[126 100 101 151 159 124 144  85 136 142] -> A
[ 86 132 162 135 156 132 127 111 131  65] -> Y
[116 133  48 112  98 123 134 133 117 173] -> D
[ 78 128 136  68  89 128  95 133 127  73] -> J
[ 74 129 155  68 154 126 146 139 137  91] -> L
shift +1: [127] => [128]
shift -1: [ 48 112] => [ 47 111]
shift +1: [136  68] => [137  69]
shift -1: [ 68  89 128] => [ 67  88 127]
shift -1: [124 144  85 136] => [123 143  84 135]
shift +1: [155] => [156]
shift +1: [ 95 133] => [ 96 134]

[ 78 107 109  76  70  85]  S
[131 125 109  76  70  85]  H
[131 107 109  76  70  85]  U
shift -1: [125] => [124]
shift -1: [76] => [75]
shift +1: [109] => [110]
shift +1: [131 125] => [132 126]

[ 89 151  80 106 140] -> C
[ 87  93 100 167 215] -> V
[ 89 151 105 125 142] -> P
shift +1: [ 87  93 100 167] => [ 88  94 101 168]
shift +1: [125] => [126]
shift -1: [ 93 100 167] => [ 92  99 166]
shift +1: [151  80] => [152  81]
shift +1: [80] => [81]
shift -1: [151] => [150]
shift -1: [151 105 125] => [150 104 124]

[136 107 165 131] -> N
[154 128 159 100] -> Q
[138 149 153 118] -> Z
[136 107 165 127] -> F
[148 114 204 125] -> X
[101 117 142 138] -> E
shift -1: [117] => [116]
shift +1: [154 128 159] => [155 129 160]
shift +1: [114 204] => [115 205]
shift -1: [128 159] => [127 158]
shift +1: [159] => [160]
shift -1: [159] => [158]
shift -1: [114] => [113]

[104 156  66 109 140  93 148 111 143 100 140 124 130 124 183 130 104 140
 112 134 153 113 126 156 118 103]  W
[130 127 142 126 124 131 125 150 128 132 134 132 140 138 119 124 138 135
 127 121 123 120 144 164 134 151]  G
[104 156  66 109 140  93 148 111 143 100 140 124 130 124 183 130 104 140
 112 134 153 113 124 152 139  70]  K
[146 161 165 123 119 165 105 121 109 125 157 127  30 104  71 128 134 151
 144 123 120 134 126 131 112 111]  R
shift +1: [161 165] => [162 166]
shift +1: [153 113 124] => [154 114 125]

[121  89 104  52 169 155  83  72] = nipi
[134 133 128 204  64  90 120 200] = Tesuv
[141  71  94  73 133 130  43 133] = daga
[163  74 115  85 120 120  49 170] = giges
[114 141 147  90 178 165 179  55] = Ravab
[ 98 157 143 123 158 158 191  53] = lemo
[135  98 125  44 180 164 111  72] = Gilam
[ 89 170 128 215  86 113 175 120] = pife
[178 136 170 168  86 103 146 220] = nit
[148  86 122  37 171 156  86 100] = zosi
shift -1: [178 165 179] => [177 164 178]
shift +1: [104  52 169 155] => [105  53 170 156]
shift -1: [141  71] => [140  70]
shift -1: [163] => [162]
shift -1: [155] => [154]

[143 129 165 119 134 107 164 115 122 122 166 174 153 108 134 120 105 130
 148 134 106 111  96 134 136 133 130 132 104 144 116 118 167 127 133 124
 141 120 117 123 150 130 111 105 134 136 125 124 139 141 148 146 143  92
 109] : Nuv
[130 123 127 125  95 125  89 164 109 128 127 139 137 151 104 133 138 160
  96 163 145 173 116 145 126 133 129 153 133 160 120 129 116 150 127 137
 126  95 134 127 109 110  97  93 151 114 159 111 145 105 117 119 123 146
 152] : Gipe
[133 141 156 107  99  92 168  89 136 112 144 161  97 133 131 149 101 120
 142 171 124 138  99 137 126 120 146 166  77 170 139 137 138 171 155 106
 159 112 117 154 128  77  99  63 156  84 168 138 178 121 134 118 121 103
 159] : Sego
[121 165 172 146  92 112 163 190 140 106  96  90 131 156 101 136 138 101
  48 125 122  81 125 113 111  99  85 100 167 110 133 128 123 173  62  77
 148  76  91 134 175 129  82  90 125 117 161  66 151  93 139 152  88 151
 151] : vur
shift +1: [122  81 125] => [123  82 126]
shift -1: [126 133] => [125 132]
shift +1: [127] => [128]
shift -1: [136 138 101] => [135 137 100]

[ 64 159  69 109 120  75 159  78 115 138 118 104 180  79  95 122 111 215
 111 205 116  40 201 124 120 168 143 140  92 150 181 148 105 111 130 100]  vopo
[130 127 124 127 128 127 126 127 131 123 129 128 129 125 129 127 125 129
 130 129 127 128 126 124 124 129 129 128 128 128 138 130 130 128 129 127]  loda
[130 127 124 127 128 127 126 127 131 123 129 128 129 125 129 127 125 129
 130 129 127 128 126 124 124 129 129 128 128 123 130 129 132 129 128 130]  doz
[131 127 128 126 133 132 127 134 123 127 126 127 125 130 134 127 127 130
 128 125 122 131 131 125 129 125 130 124 127 127 123 133 126 129 127 129]  mev
[127 128 124 129 126 124 127 132 131 122 128 132 127 128 123 126 128 131
 129 129 131 129 126 127 132 132 130 130 128 125 128 128 127 127 128 124]  paz
[131 124 130 119 126 123 129 126 123 129 124 126 128 130 126 130 127 130
 131 123 129 125 132 126 127 130 127 125 129 126 129 128 125 129 123 133]  raka
[127 132 124 134 128 136 137 118 139 129 138 137 137 121 117 123 128 132
 137 120 137 122 142 128 134 125 134 140 128 141 131 128 125 130 133 132]  Gub
[128 140 132 129 136 124 126 130 129 118 129 128 123 123 129 127 130 128
 129 140 130 131 132 131 127 134 128 137 132 125 135 132 131 126 130 125]  Meram
[128 115 128 119 135 135 129 136 130 130 131 142 128 138 133 116 138 116
 120 122 125 122 114 124 126 141 130 120 131 133 135 123 127 135 125 135]  rovor
[130 127 124 127 128 127 126 127 131 123 129 128 130 125 129 127 125 129
 130 129 127 128 126 124 124 129 129 128 128 123 130 129 132 129 128 130]  bigum
[128 140 132 129 136 124 126 130 129 118 129 128 123 123 129 127 130 128
 129 140 130 131 132 129 127 134 128 137 132 125 135 132 131 126 130 125]  Dova
shift -1: [137 120] => [136 119]
shift +1: [127 125] => [128 126]
shift +1: [127 126 127] => [128 127 128]
shift +1: [127 124 127] => [128 125 128]

[ 98 153 140  54] -> M
[ 99 104 186  87] -> B
[167 165  55 135] -> T
shift -1: [167 165] => [166 164]
shift +1: [ 98 153] => [ 99 154]
shift -1: [104] => [103]
shift +1: [99] => [100]
shift -1: [99] => [98]
shift +1: [165  55] => [166  56]

[116 139 134 109 137]  mati
[110 166 106 168 130]  bulu
[211 169 130 112 171]  Mal
[113 113 120 111 110]  gek
[118 117 116 118 120]  vares
[134 132 159 196  91]  mefi
[152 108 154  93 120]  gagag
[202 134 130 113 172]  rinom
shift -1: [202 134] => [201 133]
shift -1: [139 134] => [138 133]

[102 130  85  95 130 116  75 133 154 175  93 110 146 130 112 173 150 121] -> Sedo
[117 117  81 133 142 102  76 115 162 176 125 106 137 126 114 173 163 132] -> rol
[116 106  86 120 143  88  64 109 151 162 119 116 136 123 119 174 172 145] -> sona
[106 122 106 104 153 106  72 104 153 169 133 105 132 123 101 160 185 135] -> liri
[120 119  97 128 140  86  75 120 146 175 135 100 141 142 106 165 164 133] -> Velo
[118 129  92 128 137  81  50 113 150 174 116 107 139 123  97 178 151 144] -> Fis
[113 130 102 117 140 101  57 122 164 160 125 130 143 128 107 153 178 124] -> sasep
[118 111  86 102 144  83  70 109 148 176 123 115 139 116 112 154 158 136] -> bidus
[116 100  91 106 142 101  81 117 157 203 116 116 131 140 110 178 171 115] -> dedof
[117 119 108 120 158  86  68 121 153 160 111 118 148 128 100 171 148 147] -> fad
shift +1: [122] => [123]
shift -1: [176 123] => [175 122]

[185  75 112  79]  tez
[ 80 176 138 147]  Bibo
[ 65 176 121 179]  sus
[169  95 113  72]  vela
[ 91 130 166 205]  sud
[ 65 176 153 179]  bebe
[ 72 174 149 140]  mupa
[ 76 151 165 189]  Sito
shift +1: [95] => [96]
shift -1: [185  75 112] => [184  74 111]
shift -1: [151 165] => [150 164]
shift -1: [ 65 176 153] => [ 64 175 152]
shift -1: [ 65 176] => [ 64 175]
shift +1: [130 166] => [131 167]
shift +1: [149] => [150]

[207 115 149 140 124  76 125 107 163  95 133 185 102]  Pok
[109 102 225 135  91 166 116 116 113 126 174 140 102]  refit
[107 142 151 130  63 169 177 154  59 157 151 113 123]  dopi
[109  90 219 137  98 162 104 107 118 122 183 140 107]  Piva
shift +1: [140 124  76] => [141 125  77]
shift -1: [225 135  91 166] => [224 134  90 165]
shift -1: [133] => [132]
shift -1: [137  98] => [136  97]
shift -1: [116] => [115]
shift +1: [207 115 149] => [208 116 150]

[136 117 127 146 123 135 145 110] = Tif
[126 144  96 149 139 116 115 128] = Kidu
[158 133 142 133 148 107 125 159] = Ras
[107 127 133 163 132  92  99 134] = denon
[158 133 142 133 148 107 134 130] = Vova
[197 143 133 151 172 164 124 117] = mos
[127 117 119 120 142 140 113 126] = tiv
[162 153 130 122 141  98  90 104] = Zusuz
[127 117 119 120 142 129 113 126] = gib
shift -1: [132] => [131]
shift +1: [133] => [134]
shift -1: [133 142] => [132 141]

[130 123 152 111] = bet
[151 156  95 168] = mezo
[129 126 128 125] = Vukol
[129 126 128 129] = sov
[129 126 128 109] = Lev
shift +1: [126 128] => [127 129]
shift +1: [123 152] => [124 153]
shift +1: [123] => [124]

[ 53  83 149 122 123 121 106 117 197 190 141 107  97 114 107 149 125  72
 180 110] : Kun
[ 85 112 175 111 107 134  99  87 163 158 159 112 120 104  92 162 137 124
 153 123] : gova
[120 135 174  98 104 143 111  85 148 140 158 123 141 108 103 157 142 168
 133 134] : til
[ 86 125 206  98  95 143  85  71 159 154 176 109 136  89  72 184 146 153
 148 131] : tibi
[ 45  83 172 103 109 111  85  78 178 163 163 103  97  89  72 184 129  72
 182 110] : Sime
[ 70  98 149 122 123 111  91 117 148 140 141 108 104 112  90 149 125  78
 163 115] : danil
[120 135 194 104  96 143 111  77 154 155 168 123 141 106 107 160 146 168
 133 134] : Padi
[ 94 113 151 120 118 127 107 107 151 147 144 116 118 114 104 149 131 114
 148 122] : ralez
[ 84 107 183 119 104 141 107  87 180 176 161 114 116 106 100 160 138 126
 156 120] : Pibir
[ 45  83 206 119  95 142  90  71 197 190 176 103  98  95  81 177 140 106
 182 110] : Nizi
shift +1: [190] => [191]
shift +1: [161 114] => [162 115]
shift +1: [148] => [149]
shift -1: [149 122] => [148 121]
shift -1: [172] => [171]
shift +1: [158] => [159]
shift -1: [151 120] => [150 119]

[157 112 116 203]  migob
[194 116 139 156]  zak
[153 133  93  99]  dako
[149 119 135  95]  gavet
shift -1: [119] => [118]
shift -1: [157 112 116] => [156 111 115]
shift -1: [149 119 135] => [148 118 134]
shift +1: [194] => [195]
shift +1: [116] => [117]

[158 145 141 134 119 147 160 111 107] -> vovav
[134 139 153 207 148  47 151 149 151] -> gok
[154 136 156 120 131 159 170 116 137] -> Pul
[134 133 132 121 126 146 140 125 126] -> givo
[147 144 153 144 134 120 171 136 141] -> bemi
[169 163 149 149 110 143 171 114  96] -> daz
[184 192 159 111 110 196 196 113 106] -> digok
[124 137 106 133 122 122 105 125 102] -> vuku
shift +1: [137 106 133 122] => [138 107 134 123]
shift +1: [153 144 134 120] => [154 145 135 121]

[143 134 160 170 152 118 150 145 104 105] : Zefof
[153 129 136 153 129 123 123 156 177 166] : sab
[143 134 160 170 152 118 129 133 145 127] : zaluk
[137 138 149 135 154 121 144 129 101 132] : Rovut
[137 138 149 135 154 121 144 135 136  89] : soro
shift +1: [177] => [178]
shift -1: [138 149] => [137 148]
shift -1: [143 134] => [142 133]
shift +1: [137 138] => [138 139]
shift +1: [118] => [119]

[115  79 110 142 136 105 144 111] : tofef
[145 112  69 125 139  79 174 125] : zoguf
[151  63 138 103 118 131 107 134] : Pivuz
[151  63 138 103 110 131 107 134] : Doga
[ 97 202  85  93 139 129 157 105] : sog
shift -1: [138] => [137]
shift +1: [131] => [132]
shift -1: [110] => [109]
shift +1: [85 93] => [86 94]
shift -1: [103 110] => [102 109]
shift +1: [202  85  93 139] => [203  86  94 140]
shift +1: [ 97 202] => [ 98 203]

[126 127 129 127 125 128 130 129 130 130 130 128 128]  Fud
[129 126 107 128 135 127 134 114 119 108 112 137 114]  bedi
[131 131  59 117 149 119 197  79 124  69 101 182  74]  voze
shift -1: [128] => [127]
shift -1: [79] => [78]
shift -1: [108] => [107]
shift -1: [ 59 117] => [ 58 116]
shift +1: [135 127 134] => [136 128 135]
shift -1: [126 127 129 127] => [125 126 128 126]

[139 125 130 121 134 120 122 120 153 109 118 136 130 117 138 124 162 130
 124 123 139 133] -> rino
[200 129 130 130 129 135 125 128 174 142 119 125 129 125 126 129 139 131
 119 130 132 126] -> Bug
[178 160 130 129 131 120 119 104 111 138 134 129 120 131 127 125 169 141
 135 133 163 124] -> mul
[200 129 130 130 129 135 125 128 174 142 119 125 129 125 126 129 119 130
 130 133 114 131] -> zim
[133 116 100 134 127 128 137 167 149 139 130 120 133 131 111 123 148 131
 138 140 124 126] -> bune
[124 109 114 118 125 127 125 119 113 122 164 124 117 109 114 128 119 130
 135 133 114 131] -> novud
shift -1: [129] => [128]
shift -1: [139 125] => [138 124]
shift +1: [119 125 129 125] => [120 126 130 126]
shift +1: [135 133] => [136 134]
shift -1: [122] => [121]

[151 125 165 146 106 117 136 117  97 151 133 122 132 126] -> Vak
[185 162 199  86 151 119  89 142  93 141 129 130 141 159] -> ruv
[150 107 153 103 112 108 108 134 105  93 138 130  92 107] -> Zez
[199 136 204  92 142  98 108 121  95 101 124 124 127 154] -> sufa
[160 144 147  65 152 160 134 121 111  48 135 139  92 151] -> pip
[163  74 144 105  85 127 131 128  84 106 139 132 108  80] -> zener
[ 90 129  37 108 144  87  97 133  93 106 108 146  32 102] -> Bivib
[111 181  90 133 195 122 136 137 185  94 111 135  90 174] -> vudaf
[133 151 150 125 110 163 164 134  92  64 133 141 106 126] -> vifom
[130 134 113 136 202 101 110 114 215 158 131 131 126 149] -> puli
[142 155 133 117 151 137 161 136 164  76 126 128 114 136] -> zun
shift -1: [ 86 151] => [ 85 150]
shift -1: [136] => [135]
shift -1: [84] => [83]

[216  61 124 173  98  85  49  62  49 211 188  89  58  32  99] : Nudiv
[ 59 220 179 156 120  49 160 186  84 197 223  95 226 210 157] : sezu
[176 205  82 114 111 106 221 112 110 108 122  36 146 225 203] : nofo
[ 44 223 158 162 195  81  94 132  67 151 221  72 183 132 157] : pobo
[168  58 178 122 176  80 190  59 132  64  35 145 133 157 217] : zom
[222 196 168 194  73  35  59 156 144  39 151  75  41 172  74] : bod
[182 144 106 225 157 172 190  77 224 213 110 224  78  69 156] : kamo
[ 55 196 168 194  73  35  59 156 144  39 151  75  41 172  74] : tiko
[ 89  73 149 209 172  87 221 182 138 204  42  99 223 117  51] : Losop
[127 168 182  39  42  42 135 117 158  71  70 159 218 115  82] : sudo
[150 199  78 110 102 113  78 110 198 155 180 161 191  93  89] : biv
shift -1: [110] => [109]
shift -1: [78 69] => [77 68]
shift -1: [225] => [224]
shift -1: [82] => [81]
shift -1: [182 144] => [181 143]
shift -1: [216  61 124] => [215  60 123]

[124 149 111 154 105 116 139 118 146 145 147 149 106 141 145 128 107 144
 144 119 131 116 112]  Malel
[122 146 133 130 119 130  72 123 106 136 155 143 106 149 137 141 127 142
 135 105 139 135 139]  rubo
[145 115 130 167 105 127 156 138 158 118 148 119 129 179 131 124 125 140
 165 131 131  98 147]  fegel
[104 115 143 106 152 118 116 104 108 132 130 109 101 122 151 151 120 129
 118 143 134 149 130]  tido
[133 118 137 158 132 138 124 114 139 129 155 160 139 155 102 124 131 151
 144  40 146  81 119]  diza
[146 116 123 126 110 118 138 161 140 132 138 113 160 129 117 145 145 146
 129  84 131 133 118]  vukis
shift +1: [144 144 119] => [145 145 120]
shift +1: [106 136 155] => [107 137 156]
shift -1: [102 124 131 151] => [101 123 130 150]
shift -1: [146] => [145]
shift -1: [127 156] => [126 155]
shift +1: [131] => [132]
shift +1: [129  84 131 133] => [130  85 132 134]

[ 44 149  91 191 146] : fer
[ 45 156  91 188 147] : viduf
[ 45 119 114 191 132] : Gug
shift -1: [91] => [90]
shift +1: [ 45 119 114] => [ 46 120 115]

